Below is a small trained network, with its code and all its weights. Each question gives an input and a class and asks what happens when units are switched off, that is, made to give their printed mean instead of their output.

import numpy as np


def w(rows, s, z=0):
    codes = np.array(rows[::2]) - 128.0
    scale = np.full(codes.shape[1], s)
    scale[-1] = z or s
    return codes * scale


def norm(h):
    return h / np.sqrt((h * h).mean(-1, keepdims=True) + 1e-5)


def f(y):
    return np.maximum(y, 0)


def log_softmax(a):
    a = a - a.max(-1, keepdims=True)
    return a - np.log(np.exp(a).sum(-1, keepdims=True))


def net(x, mask):
    res = np.array(x, float).reshape(1, 8) / 4 @ E
    u = 0
    for l in range(4):
        y = f(norm(res) @ A[l][:, :-1].T + A[l][:, -1])
        res = res + np.where(mask[u : u + 12], y, B[l][:, -1]) @ B[l][:, :-1]
        u += 12
    return log_softmax(norm(res)[-1] @ U[:, :-1].T + U[:, -1])


A, B = {}, {}
E = w([
[155,100,182,107,9,216,39,100,85,103,190,74],'x0',
[183,188,149,181,68,98,149,54,171,164,135,135],'x1',
[117,200,69,20,147,37,106,102,64,210,220,44],'x2',
[123,72,91,139,119,104,218,43,65,45,139,104],'x3',
[63,208,181,96,128,169,177,112,129,110,78,100],'x4',
[128,128,126,129,126,128,128,127,128,127,128,125],'x5',
[71,125,156,190,150,74,68,131,171,82,150,57],'x6',
[69,106,169,173,31,68,194,222,64,178,139,135],'x7',
],0.0014)
A[0] = w([
[128,128,129,128,128,128,129,128,130,128,128,127,124],'L0N0',
[199,73,91,152,118,70,72,134,94,129,143,185,60],'L0N1',
[164,185,143,167,78,108,159,83,170,147,155,139,17],'L0N2',
[244,122,129,45,119,187,188,131,118,164,114,160,57],'L0N3',
[222,114,139,59,114,162,205,162,108,174,108,162,32],'L0N4',
[141,123,190,143,107,192,94,106,65,126,191,106,2],'L0N5',
[65,250,224,60,119,151,159,106,94,92,18,95,53],'L0N6',
[129,92,167,110,102,182,85,121,86,100,165,96,221],'L0N7',
[78,94,103,78,158,156,116,183,97,92,137,135,16],'L0N8',
[147,199,101,147,106,161,72,216,173,175,110,126,21],'L0N9',
[113,129,83,93,137,88,106,100,119,165,165,85,208],'L0N10',
[113,121,184,166,137,87,109,128,192,75,111,78,91],'L0N11',
],0.0024,0.0031)
B[0] = w([
[129,129,127,128,128,128,128,128,127,129,129,128,128],'L0N0',
[100,125,114,138,144,198,191,135,179,148,175,83,151],'L0N1',
[174,145,150,173,107,129,121,79,143,156,81,125,134],'L0N2',
[15,143,90,186,131,122,56,98,100,115,140,147,163],'L0N3',
[29,142,86,191,123,131,62,99,104,121,142,155,150],'L0N4',
[126,114,84,65,68,114,125,146,188,98,73,110,138],'L0N5',
[126,56,72,170,137,184,186,149,198,176,253,100,181],'L0N6',
[100,158,61,98,132,67,170,154,201,120,69,160,254],'L0N7',
[118,89,124,109,182,151,110,194,100,127,87,104,135],'L0N8',
[92,75,205,72,177,112,112,99,163,162,126,190,141],'L0N9',
[163,166,181,156,135,173,148,177,129,58,137,195,243],'L0N10',
[89,146,83,149,125,153,113,100,85,142,134,188,160],'L0N11',
],0.0031,0.0027)
A[1] = w([
[162,97,175,96,48,176,77,107,103,114,121,91,83],'L1N0',
[133,129,131,132,128,123,128,126,128,125,127,120,109],'L1N1',
[155,87,182,86,56,185,58,113,86,116,124,50,45],'L1N2',
[76,133,184,199,170,35,52,134,179,66,149,2,75],'L1N3',
[126,88,130,82,156,132,122,170,106,116,94,90,49],'L1N4',
[136,80,129,156,91,119,186,99,114,138,94,115,85],'L1N5',
[147,200,114,14,151,46,115,120,53,184,164,40,27],'L1N6',
[176,139,112,62,110,175,179,109,61,192,80,176,126],'L1N7',
[132,88,163,170,94,126,137,138,136,127,77,140,104],'L1N8',
[130,141,121,154,220,70,180,144,127,161,71,159,88],'L1N9',
[229,44,96,160,129,80,71,157,116,159,166,129,45],'L1N10',
[113,105,196,133,77,93,159,168,79,158,106,128,5],'L1N11',
],0.0028,0.0029)
B[1] = w([
[75,150,56,81,111,24,167,153,198,112,84,129,160],'L1N0',
[129,127,126,124,126,130,132,125,127,134,126,130,128],'L1N1',
[102,135,53,87,81,52,170,160,216,86,78,139,145],'L1N2',
[79,142,46,107,71,213,132,88,37,194,124,248,216],'L1N3',
[120,97,127,103,158,157,120,164,92,118,106,110,138],'L1N4',
[122,154,186,87,159,130,93,133,130,134,162,129,166],'L1N5',
[224,185,212,170,129,160,154,189,107,1,217,221,200],'L1N6',
[46,108,110,206,116,105,45,127,130,105,168,118,221],'L1N7',
[152,191,144,108,136,136,127,165,89,98,182,149,189],'L1N8',
[113,128,78,46,4,100,98,147,197,97,113,127,252],'L1N9',
[52,130,111,126,149,222,210,142,195,163,204,58,156],'L1N10',
[148,114,142,157,102,98,100,189,58,186,96,39,146],'L1N11',
],0.0029,0.0016)
A[2] = w([
[195,167,185,194,75,74,133,60,155,184,110,110,29],'L2N0',
[137,123,142,132,141,122,123,130,127,135,128,118,90],'L2N1',
[147,76,127,136,128,89,186,58,41,68,107,73,37],'L2N2',
[225,167,171,198,85,72,123,45,173,178,117,110,23],'L2N3',
[124,96,77,130,140,138,187,69,79,35,136,123,145],'L2N4',
[145,161,231,99,176,147,33,180,158,254,81,118,18],'L2N5',
[95,97,144,139,149,192,103,148,160,105,17,135,146],'L2N6',
[200,163,88,219,86,59,96,57,184,175,187,149,95],'L2N7',
[49,116,197,121,100,116,182,230,76,150,89,145,158],'L2N8',
[126,102,97,145,96,81,212,53,67,65,137,77,91],'L2N9',
[159,72,131,133,134,89,191,46,30,68,103,63,7],'L2N10',
[205,22,52,154,145,86,94,159,135,168,190,157,135],'L2N11',
],0.0026,0.0018)
B[2] = w([
[104,124,161,78,134,158,144,126,81,123,78,115,149],'L2N0',
[125,120,133,127,127,122,133,124,131,127,126,131,128],'L2N1',
[118,97,188,108,141,120,66,147,184,190,138,176,143],'L2N2',
[91,137,176,71,127,162,160,128,69,124,68,106,154],'L2N3',
[129,141,176,117,128,123,71,162,162,208,141,155,217],'L2N4',
[98,2,201,93,138,67,124,52,143,150,176,178,163],'L2N5',
[163,168,143,118,124,85,139,133,73,113,202,127,228],'L2N6',
[69,135,167,62,124,168,165,143,78,109,81,117,218],'L2N7',
[195,121,112,135,148,124,88,41,125,143,140,85,255],'L2N8',
[114,119,166,108,130,140,84,158,173,189,129,157,179],'L2N9',
[115,78,197,104,148,112,59,148,192,198,139,182,138],'L2N10',
[70,184,158,123,120,166,183,115,147,124,147,75,199],'L2N11',
],0.0038,0.0024)
A[3] = w([
[201,105,193,224,113,166,143,159,157,52,75,177,87],'L3N0',
[191,206,106,57,225,186,58,20,174,108,88,110,119],'L3N1',
[110,113,126,164,123,173,178,145,154,121,136,135,85],'L3N2',
[146,115,124,68,1,163,60,120,147,100,151,63,139],'L3N3',
[69,177,98,194,124,150,65,115,102,122,127,132,68],'L3N4',
[103,119,127,141,154,187,209,115,177,150,178,52,32],'L3N5',
[87,133,63,156,112,160,113,88,63,153,130,188,34],'L3N6',
[127,148,172,170,57,46,179,175,59,226,135,63,174],'L3N7',
[131,150,53,128,165,16,178,154,183,137,40,137,5],'L3N8',
[189,67,176,206,129,156,108,154,153,54,48,158,10],'L3N9',
[122,44,106,97,210,132,82,209,67,70,112,86,7],'L3N10',
[107,74,77,91,187,146,77,223,110,123,187,101,125],'L3N11',
],0.003,0.0018)
B[3] = w([
[155,208,117,52,164,91,123,147,58,118,219,91,185],'L3N0',
[173,11,123,229,90,86,115,174,67,151,101,52,254],'L3N1',
[130,147,123,117,154,138,118,115,121,165,175,82,163],'L3N2',
[101,138,69,137,210,48,195,151,185,124,73,168,229],'L3N3',
[145,98,74,110,96,141,151,106,65,162,123,164,168],'L3N4',
[106,121,129,163,155,183,177,143,160,135,159,77,166],'L3N5',
[78,127,96,175,125,139,57,107,92,113,124,160,167],'L3N6',
[204,57,95,162,203,177,63,105,139,67,88,88,228],'L3N7',
[108,125,67,69,2,100,119,157,201,47,105,108,159],'L3N8',
[151,197,117,79,149,91,127,142,90,148,203,111,155],'L3N9',
[125,189,213,108,67,161,184,61,98,183,40,103,158],'L3N10',
[137,166,186,155,75,140,176,47,124,129,68,125,239],'L3N11',
],0.0033,0.0026)
U = w([
[215,237,156,98,159,93,130,173,66,60,249,156,221],'0',
[102,134,34,73,71,41,150,165,245,77,58,144,164],'1',
[106,44,234,93,169,104,54,114,196,206,157,219,168],'2',
[229,22,95,217,154,124,75,119,75,129,73,22,164],'3',
[32,150,40,177,96,180,83,81,44,146,138,216,72],'4',
[84,134,126,157,157,227,229,125,200,149,200,48,47],'5',
[111,178,224,72,99,165,186,87,61,132,1,103,11],'6',
],0.0072,0.0011)

Each question gives the input, the list of numbers given to net, and the class t.
The units are the neurons (one row each of A and B). Each row of codes is followed by its name. A weight is (code - 128) times the scale printed after its matrix; where a second scale follows, it is the last column's (A, B and U).
mask holds one flag per neuron, layer by layer. A switched-off neuron (its flag False) gives its mean, the last column of its row in B, instead of its output. The means were averaged over made-up inputs and are rounded, as every weight is.
A unit's drop is (log p(t) with every unit on - log p(t) with that unit switched off) / (log p(t) with every unit on - log p(t) with every unit switched off).
The circuit of an input: a set's keep is (log p(t) with only the set's units on - log p(t) with every unit switched off) / (log p(t) with every unit on - log p(t) with every unit switched off). Starting from the 12 units with the biggest drops (on a tie, the unit counted first), units are removed one at a time, each time the one whose removal leaves the highest keep (on an exact tie, the one counted first), for as long as the keep stays at least 0.8.
circuit, biggest first: the units of the circuit, biggest drop first
unit that matters most: the unit with the biggest drop
top k neurons: the k neurons with the biggest drops, biggest first
k most important neurons of layer l: the k neurons of layer l with the biggest drops, biggest first
input [-6,-6,-1,-2,-5,3,8,-2], class 4: circuit, biggest first => L1N3, L0N7
input [-7,3,-7,8,2,2,-2,7], class 2: top 2 neurons => L0N10, L0N7
input [6,8,-5,4,-5,8,-6,-6], class 6: unit that matters most => L2N7
input [7,4,-1,-5,8,3,-8,-2], class 4: circuit, biggest first => L0N3, L1N7
input [-6,-5,4,3,-8,-4,-5,-7], class 5: circuit, biggest first => L2N11, L0N7, L1N10
input [1,7,-3,-1,-4,4,-1,-5], class 6: top 2 neurons => L2N7, L2N3
input [-7,4,6,8,-8,-5,2,-8], class 2: 4 most important neurons of layer 2 => L2N4, L2N9, L2N10, L2N2
input [4,4,0,5,-6,-3,8,6], class 4: top 2 neurons => L1N3, L3N1
input [8,7,-4,-1,-6,-7,8,4], class 1: circuit, biggest first => L3N3, L1N0
input [4,-3,1,4,-5,4,1,4], class 5: circuit, biggest first => L2N11, L1N10
input [4,-8,5,3,-6,8,-8,8], class 3: top 2 neurons => L3N7, L2N8
input [-5,-4,-1,-8,7,3,1,6], class 2: top 2 neurons => L2N5, L0N7
input [-3,-8,-4,-6,-4,7,-7,-1], class 6: top 3 neurons => L3N10, L3N11, L1N3
input [7,2,-6,-7,-7,-1,7,6], class 1: circuit, biggest first => L3N3, L1N0, L1N2
input [7,3,1,4,-8,-7,3,-2], class 5: circuit, biggest first => L1N10
input [-2,-8,4,3,-6,-1,-5,-7], class 6: circuit, biggest first => L3N10, L3N11
input [3,4,-7,-7,6,-4,-4,-3], class 0: circuit, biggest first => L3N0, L2N6
input [5,5,-6,6,1,-3,6,1], class 0: top 3 neurons => L3N0, L1N8, L0N7
input [-4,-7,3,-5,-2,5,3,3], class 6: circuit, biggest first => L3N11, L3N10
input [1,6,-2,3,-4,7,-5,-3], class 6: circuit, biggest first => L2N7
input [-5,6,4,4,7,-8,-2,6], class 5: top 2 neurons => L0N6, L3N1
input [0,7,-4,3,8,4,-3,-1], class 5: top 2 neurons => L0N6, L3N5
input [-7,-1,-2,8,-2,-5,4,7], class 2: circuit, biggest first => L0N7, L2N9, L2N2, L2N4
input [-1,2,4,1,-5,7,3,-4], class 5: circuit, biggest first => L2N11, L1N10
input [-7,8,-7,-1,-6,-3,-3,-3], class 6: circuit, biggest first => L2N7, L2N3, L0N7
input [6,-7,-5,-6,6,2,8,-5], class 4: 2 most important neurons of layer 1 => L1N3, L1N9
input [6,4,-4,-3,-4,-2,-4,7], class 3: circuit, biggest first => L3N7, L1N11
input [3,-1,2,-3,5,-3,7,6], class 4: top 2 neurons => L1N3, L3N1
input [-5,-7,-3,-1,7,-8,-2,1], class 5: most important neuron of layer 2 => L2N7
input [-5,-7,-6,5,-6,7,3,1], class 6: top 2 neurons => L3N10, L0N10
